Below is a small trained network, with its code and all its weights. Each question gives an input and a class and asks what happens when units are switched off, that is, made to give their printed mean instead of their output.

import numpy as np


def w(rows, s, z=0):
    codes = np.array(rows[::2]) - 128.0
    scale = np.full(codes.shape[1], s)
    scale[-1] = z or s
    return codes * scale


def norm(h):
    return h / np.sqrt((h * h).mean(-1, keepdims=True) + 1e-5)


def f(y):
    return y / 2 * (1 + np.tanh(0.7978845608 * (y + 0.044715 * y**3)))


def log_softmax(a):
    a = a - a.max(-1, keepdims=True)
    return a - np.log(np.exp(a).sum(-1, keepdims=True))


def net(x, mask):
    res = np.array(x, float).reshape(1, 8) / 4 @ E
    u = 0
    for l in range(4):
        y = f(norm(res) @ A[l][:, :-1].T + A[l][:, -1])
        res = res + np.where(mask[u : u + 5], y, B[l][:, -1]) @ B[l][:, :-1]
        u += 5
    return log_softmax(norm(res)[-1] @ U[:, :-1].T + U[:, -1])


A, B = {}, {}
E = w([
[86,126,63,67,156,205,165,221,176],'x0',
[159,133,154,173,103,91,69,36,61],'x1',
[128,166,161,234,32,128,202,153,33],'x2',
[159,153,220,132,101,106,181,176,206],'x3',
[2,35,121,122,72,188,99,131,158],'x4',
[172,93,143,105,87,208,66,138,63],'x5',
[103,71,186,116,127,168,146,67,121],'x6',
[140,36,150,177,104,119,93,163,103],'x7',
],0.014)
A[0] = w([
[62,170,125,161,31,144,210,175,102,8],'0.n1',
[117,207,94,127,148,138,204,126,100,1],'0.n2',
[50,109,17,168,178,85,207,97,106,58],'0.n3',
[115,154,2,70,186,143,94,172,157,87],'0.n4',
[73,171,78,92,148,151,206,73,110,24],'0.n5',
],0.024,0.0097)
B[0] = w([
[70,106,181,213,7,97,207,214,86,244],'0.n1',
[185,198,97,171,149,158,134,110,124,179],'0.n2',
[120,172,110,195,205,184,3,99,169,199],'0.n3',
[106,129,77,14,192,125,115,96,87,253],'0.n4',
[108,200,144,158,177,239,86,98,154,179],'0.n5',
],0.017,0.015)
A[1] = w([
[152,89,201,133,101,105,78,40,71,203],'1.n1',
[204,160,131,134,154,98,140,170,85,189],'1.n2',
[192,92,64,117,136,178,106,253,91,18],'1.n3',
[99,85,94,117,161,77,69,153,171,112],'1.n4',
[128,65,160,107,176,172,150,205,156,254],'1.n5',
],0.047,0.0058)
B[1] = w([
[102,166,124,252,138,185,50,123,113,252],'1.n1',
[190,177,86,124,126,98,136,81,231,209],'1.n2',
[12,101,171,116,117,200,123,155,10,190],'1.n3',
[122,171,123,52,114,102,182,113,90,206],'1.n4',
[184,165,113,119,89,89,195,127,186,212],'1.n5',
],0.026,0.023)
A[2] = w([
[157,22,162,133,138,92,84,105,133,54],'2.n1',
[143,79,190,144,127,105,140,117,153,145],'2.n2',
[211,51,106,130,135,81,88,162,122,4],'2.n3',
[208,2,151,105,114,121,81,143,172,10],'2.n4',
[156,47,130,118,168,80,91,151,168,118],'2.n5',
],0.039,0.0026)
B[2] = w([
[85,190,143,141,129,67,193,177,69,123],'2.n1',
[90,171,129,118,29,181,85,56,90,253],'2.n2',
[109,71,39,147,69,175,82,84,117,124],'2.n3',
[182,105,98,92,185,43,87,173,33,127],'2.n4',
[59,198,254,89,100,164,172,22,98,127],'2.n5',
],0.014,0.0031)
A[3] = w([
[178,28,182,111,202,105,107,168,142,117],'3.n1',
[147,54,155,103,151,107,100,117,149,115],'3.n2',
[157,2,152,96,155,92,81,137,142,19],'3.n3',
[145,27,177,108,184,113,110,126,140,34],'3.n4',
[142,50,173,119,176,101,101,142,151,1],'3.n5',
],0.061,0.0036)
B[3] = w([
[71,254,111,149,72,153,177,123,87,127],'3.n1',
[145,232,107,108,115,97,97,56,128,2],'3.n2',
[156,215,110,179,106,80,150,114,147,125],'3.n3',
[92,234,75,163,192,126,50,113,115,102],'3.n4',
[126,157,146,139,167,77,189,104,143,128],'3.n5',
],0.024,6.7e-05)
U = w([
[164,20,159,106,180,94,107,148,165,2],'0',
[223,163,116,108,110,47,174,109,209,166],'1',
[101,87,191,159,58,121,178,198,77,126],'2',
[119,161,129,210,148,173,54,106,118,132],'3',
[105,156,97,7,184,152,128,94,106,183],'4',
],0.016,0.006)

Each question gives the input, the list of numbers given to net, and the class t.
The units are the neurons (one row each of A and B). Each row of codes is followed by its name. A weight is (code - 128) times the scale printed after its matrix; where a second scale follows, it is the last column's (A, B and U).
mask holds one flag per neuron, layer by layer. A switched-off neuron (its flag False) gives its mean, the last column of its row in B, instead of its output. The means were averaged over made-up inputs and are rounded, as every weight is.
A unit's drop is (log p(t) with every unit on - log p(t) with that unit switched off) / (log p(t) with every unit on - log p(t) with every unit switched off).
unit that matters most: the unit with the biggest drop
top k neurons: the k neurons with the biggest drops, biggest first
top k neurons in layer l: the k neurons of layer l with the biggest drops, biggest first
drop of u: that unit's drop, to one decimal
input [1,3,-5,-5,-6,-1,-8,-7], class 4: unit that matters most : 0.n4
input [7,3,0,2,-1,-5,-3,-7], class 4: top 2 neurons : [0.n4 1.n1]
input [-2,3,-6,4,5,-8,2,2], class 4: top 3 neurons : [1.n4 0.n1 1.n2]
input [2,2,6,-6,-2,7,-1,-5], class 2: top 4 neurons : [1.n3 1.n1 0.n3 0.n1]
input [5,5,-8,8,-7,0,-2,6], class 1: top 3 neurons : [1.n2 1.n5 0.n3]
input [-6,-2,3,-2,-8,-4,3,-1], class 1: top 2 neurons : [1.n2 0.n2]
input [5,7,6,4,-5,-6,2,-7], class 1: top 2 neurons : [1.n1 1.n2]
input [0,5,-7,0,-7,-1,-3,-8], class 1: top 4 neurons in layer 1 : [1.n3 1.n2 1.n1 1.n4]
input [1,3,3,0,-3,-7,-4,-2], class 1: top 3 neurons : [0.n2 1.n1 1.n3]
input [-7,4,6,6,6,2,1,-8], class 2: top 3 neurons : [0.n1 0.n3 1.n2]
input [7,2,-2,4,3,-1,4,-7], class 4: top 2 neurons in layer 1 : [1.n1 1.n2]
input [-6,-5,8,1,4,6,-7,4], class 2: drop of 0.n1 : 0.1
input [5,-4,-6,-5,7,-8,3,5], class 4: drop of 1.n1 : 0.0
input [-1,-3,-4,6,8,-4,-5,2], class 1: unit that matters most : 1.n5
input [2,-6,7,-6,-3,0,-2,8], class 2: drop of 1.n1 : 0.1
input [-7,-2,-8,-1,-8,-5,0,1], class 1: top 2 neurons in layer 1 : [1.n2 1.n3]
